Below is a small trained network, with its code and all its weights. Each question gives an input and a class and asks what happens when units are switched off, that is, made to give their printed mean instead of their output.

import numpy as np


def w(rows, s, z=0):
    codes = np.array(rows[::2]) - 128.0
    scale = np.full(codes.shape[1], s)
    scale[-1] = z or s
    return codes * scale


def f(y):
    return y / 2 * (1 + np.tanh(0.7978845608 * (y + 0.044715 * y**3)))


def log_softmax(a):
    a = a - a.max(-1, keepdims=True)
    return a - np.log(np.exp(a).sum(-1, keepdims=True))


def net(x, mask):
    res = np.array(x, float).reshape(1, 8) / 4 @ E
    y = f(res @ A[0][:, :-1].T + A[0][:, -1])
    res = res + np.where(mask, y, B[0][:, -1]) @ B[0][:, :-1]
    return log_softmax(res[-1] @ U[:, :-1].T + U[:, -1])


A, B = {}, {}
E = w([
[207,47,102,212,96,202,98,103,191,185],'x0',
[78,32,177,218,72,117,174,143,243,112],'x1',
[224,86,205,148,179,109,135,15,168,132],'x2',
[102,127,71,58,148,191,148,64,106,58],'x3',
[66,116,102,152,122,106,255,57,170,213],'x4',
[43,177,102,168,59,120,85,106,126,92],'x5',
[135,159,87,176,215,57,221,64,167,169],'x6',
[108,164,93,93,184,97,100,106,18,207],'x7',
],0.0095)
A[0] = w([
[58,192,48,106,151,137,186,66,37,161,99],'N1',
[102,179,198,159,140,76,112,161,100,168,78],'N2',
[143,190,42,148,182,128,111,161,89,146,11],'N3',
[130,75,92,185,130,136,167,96,170,200,101],'N4',
[136,159,116,163,221,25,209,176,117,135,3],'N5',
[3,175,94,52,138,113,166,95,97,165,151],'N6',
[224,67,159,95,183,191,76,110,98,163,103],'N7',
[66,104,75,46,124,192,148,254,77,54,116],'N8',
],0.0091,0.0048)
B[0] = w([
[216,91,70,131,182,58,167,158,128,168,252],'N1',
[82,117,169,117,149,120,50,148,55,197,168],'N2',
[87,55,255,219,186,139,169,53,171,121,180],'N3',
[135,91,176,148,114,82,159,123,213,167,221],'N4',
[111,173,132,139,73,162,71,160,71,115,200],'N5',
[145,172,100,120,164,80,132,123,120,221,251],'N6',
[179,209,92,72,150,68,184,148,42,148,209],'N7',
[130,86,131,136,65,179,61,187,100,149,255],'N8',
],0.0092,0.014)
U = w([
[143,65,157,175,144,102,201,125,246,176,206],'0',
[134,148,127,112,167,143,164,58,188,13,1],'1',
[121,146,110,128,83,150,66,168,99,157,165],'2',
[163,165,89,106,180,80,163,151,101,182,188],'3',
],0.012,0.0038)

Each question gives the input, the list of numbers given to net, and the class t.
The units are the neurons (one row each of A and B). Each row of codes is followed by its name. A weight is (code - 128) times the scale printed after its matrix; where a second scale follows, it is the last column's (A, B and U).
mask holds one flag per neuron, in row order. A switched-off neuron (its flag False) gives its mean, the last column of its row in B, instead of its output. The means were averaged over made-up inputs and are rounded, as every weight is.
A unit's drop is (log p(t) with every unit on - log p(t) with that unit switched off) / (log p(t) with every unit on - log p(t) with every unit switched off).
The circuit of an input: a set's keep is (log p(t) with only the set's units on - log p(t) with every unit switched off) / (log p(t) with every unit on - log p(t) with every unit switched off). Starting from all 8 units, units are removed one at a time, each time the one whose removal leaves the highest keep (on an exact tie, the one counted first), for as long as the keep stays at least 0.8.
units of the circuit, in order: the units of the circuit, biggest drop first
unit that matters most: the unit with the biggest drop
k most important neurons: the k neurons with the biggest drops, biggest first
drop when u is switched off: that unit's drop, to one decimal
input [-8,0,-6,-4,3,3,-1,-2], class 2: unit that matters most -> N8
input [-7,2,7,-8,8,-1,0,3], class 3: 3 most important neurons -> N5, N8, N2
input [1,5,6,-7,0,-6,4,6], class 3: 4 most important neurons -> N7, N5, N3, N2
input [-6,6,8,-5,-1,8,5,7], class 2: units of the circuit, in order -> N5, N2
input [-8,0,-7,-5,5,1,2,-7], class 2: 3 most important neurons -> N5, N8, N7
input [-4,-2,8,8,8,4,-3,-8], class 1: units of the circuit, in order -> N4, N8
input [6,-4,7,0,6,0,-8,-3], class 3: 2 most important neurons -> N7, N3
input [8,-7,-6,-4,1,-5,7,1], class 0: 2 most important neurons -> N3, N4
input [-8,8,0,4,7,0,8,0], class 3: 4 most important neurons -> N5, N6, N3, N1
input [1,1,-3,-1,2,-1,5,2], class 0: 2 most important neurons -> N7, N4
input [-7,7,4,8,-8,-3,0,4], class 2: 2 most important neurons -> N1, N8
input [5,2,3,-3,4,8,-8,5], class 0: 3 most important neurons -> N8, N5, N7
input [7,4,1,-3,-3,-3,-6,5], class 3: 2 most important neurons -> N7, N8
input [-5,4,-2,0,-2,-8,0,-4], class 2: unit that matters most -> N4
input [-6,6,-4,1,0,-2,2,-6], class 2: drop when N4 is switched off -> 0.3
input [-8,8,0,2,-4,-4,-4,-6], class 2: drop when N8 is switched off -> 0.3
input [5,-4,8,0,-7,-8,-6,-7], class 3: drop when N1 is switched off -> 0.0
input [-4,4,-8,-2,4,-7,-4,-7], class 2: drop when N8 is switched off -> 0.3
